Below are the code and all the weights of a small trained network. Each question names an input and a class and asks about switching units off, where a switched-off unit gives its printed mean instead of its output.

import numpy as np


def w(rows, s, z=0):
    codes = np.array(rows[::2]) - 128.0
    scale = np.full(codes.shape[1], s)
    scale[-1] = z or s
    return codes * scale


def norm(h):
    return h / np.sqrt((h * h).mean(-1, keepdims=True) + 1e-5)


def f(y):
    return y / 2 * (1 + np.tanh(0.7978845608 * (y + 0.044715 * y**3)))


def log_softmax(a):
    a = a - a.max(-1, keepdims=True)
    return a - np.log(np.exp(a).sum(-1, keepdims=True))


def net(x, mask):
    res = np.array(x, float).reshape(1, 4) / 4 @ E
    u = 0
    for l in range(2):
        y = f(norm(res) @ A[l][:, :-1].T + A[l][:, -1])
        res = res + np.where(mask[u : u + 7], y, B[l][:, -1]) @ B[l][:, :-1]
        u += 7
    return log_softmax(norm(res)[-1] @ U[:, :-1].T + U[:, -1])


A, B = {}, {}
E = w([
[170,141,171,1],'x0',
[80,139,120,125],'x1',
[88,17,88,130],'x2',
[120,129,36,124],'x3',
],0.0082)
A[0] = w([
[29,15,72,218,150],'L0N1',
[57,49,244,180,61],'L0N2',
[76,217,148,125,134],'L0N3',
[145,213,193,180,103],'L0N4',
[139,151,143,89,152],'L0N5',
[145,119,116,250,61],'L0N6',
[143,74,166,229,3],'L0N7',
],0.015,0.0028)
B[0] = w([
[3,102,158,240,254],'L0N1',
[45,79,83,157,204],'L0N2',
[107,117,220,109,189],'L0N3',
[165,139,218,148,217],'L0N4',
[107,93,147,114,165],'L0N5',
[164,115,15,149,207],'L0N6',
[142,183,57,173,181],'L0N7',
],0.023,0.0099)
A[1] = w([
[202,170,100,121,50],'L1N1',
[139,152,139,94,95],'L1N2',
[125,49,129,86,134],'L1N3',
[144,30,91,5,159],'L1N4',
[29,186,121,101,135],'L1N5',
[137,192,123,76,137],'L1N6',
[131,116,126,111,4],'L1N7',
],0.02,0.0032)
B[1] = w([
[218,164,93,126,138],'L1N1',
[109,66,137,199,149],'L1N2',
[255,39,66,157,193],'L1N3',
[123,60,27,32,254],'L1N4',
[166,179,81,65,206],'L1N5',
[85,70,162,135,149],'L1N6',
[181,158,119,215,116],'L1N7',
],0.018,0.0077)
U = w([
[145,187,122,92,2],'0',
[245,195,117,174,125],'1',
[57,108,91,221,194],'2',
[160,108,253,129,207],'3',
[172,41,78,59,192],'4',
[140,179,132,87,4],'5',
[114,213,85,73,75],'6',
[144,172,118,97,9],'7',
],0.02,0.0089)

Each question gives the input, the list of numbers given to net, and the class t.
The units are the neurons (one row each of A and B). Each row of codes is followed by its name. A weight is (code - 128) times the scale printed after its matrix; where a second scale follows, it is the last column's (A, B and U).
mask holds one flag per neuron, layer by layer. A switched-off neuron (its flag False) gives its mean, the last column of its row in B, instead of its output. The means were averaged over made-up inputs and are rounded, as every weight is.
A unit's drop is (log p(t) with every unit on - log p(t) with that unit switched off) / (log p(t) with every unit on - log p(t) with every unit switched off).
The circuit of an input: a set's keep is (log p(t) with only the set's units on - log p(t) with every unit switched off) / (log p(t) with every unit on - log p(t) with every unit switched off). Starting from the 12 units with the biggest drops (on a tie, the unit counted first), units are removed one at a time, each time the one whose removal leaves the highest keep (on an exact tie, the one counted first), for as long as the keep stays at least 0.8.
circuit, biggest first: the units of the circuit, biggest drop first
k most important neurons: the k neurons with the biggest drops, biggest first
k most important neurons of layer l: the k neurons of layer l with the biggest drops, biggest first
drop when u is switched off: that unit's drop, to one decimal
input [-2,-7,-5,-3], class 3: circuit, biggest first -> [L0N4]
input [-7,-3,-7,5], class 1: circuit, biggest first -> [L0N1, L0N2]
input [-5,3,-4,-3], class 1: circuit, biggest first -> [L0N4, L0N1]
input [-5,4,-7,7], class 1: circuit, biggest first -> [L0N2, L0N1]
input [0,-8,-1,8], class 4: 3 most important neurons -> [L0N1, L0N4, L0N7]
input [-2,-1,-2,-2], class 1: 2 most important neurons -> [L0N1, L0N6]
input [-8,2,-8,4], class 1: circuit, biggest first -> [L0N2, L0N1, L0N4]
input [4,-1,4,6], class 4: circuit, biggest first -> [L0N1, L0N2]
input [-4,-2,-5,-4], class 1: 2 most important neurons -> [L0N1, L0N6]
input [3,5,-1,0], class 4: 3 most important neurons -> [L0N1, L0N4, L0N5]
input [-6,-3,-8,-5], class 1: 2 most important neurons of layer 0 -> [L0N1, L0N6]
input [3,-2,-1,-4], class 3: 2 most important neurons -> [L0N6, L1N4]
input [-4,-1,-7,5], class 1: 3 most important neurons -> [L0N1, L0N6, L1N1]
input [-7,5,-6,-3], class 1: most important neuron -> [L0N4]
input [0,-1,-2,-7], class 3: drop when L0N1 is switched off -> 0.1
input [7,6,-1,4], class 4: drop when L0N1 is switched off -> 0.7
input [6,6,0,6], class 4: drop when L0N1 is switched off -> 1.1
input [6,7,-1,-3], class 4: drop when L0N5 is switched off -> 0.3
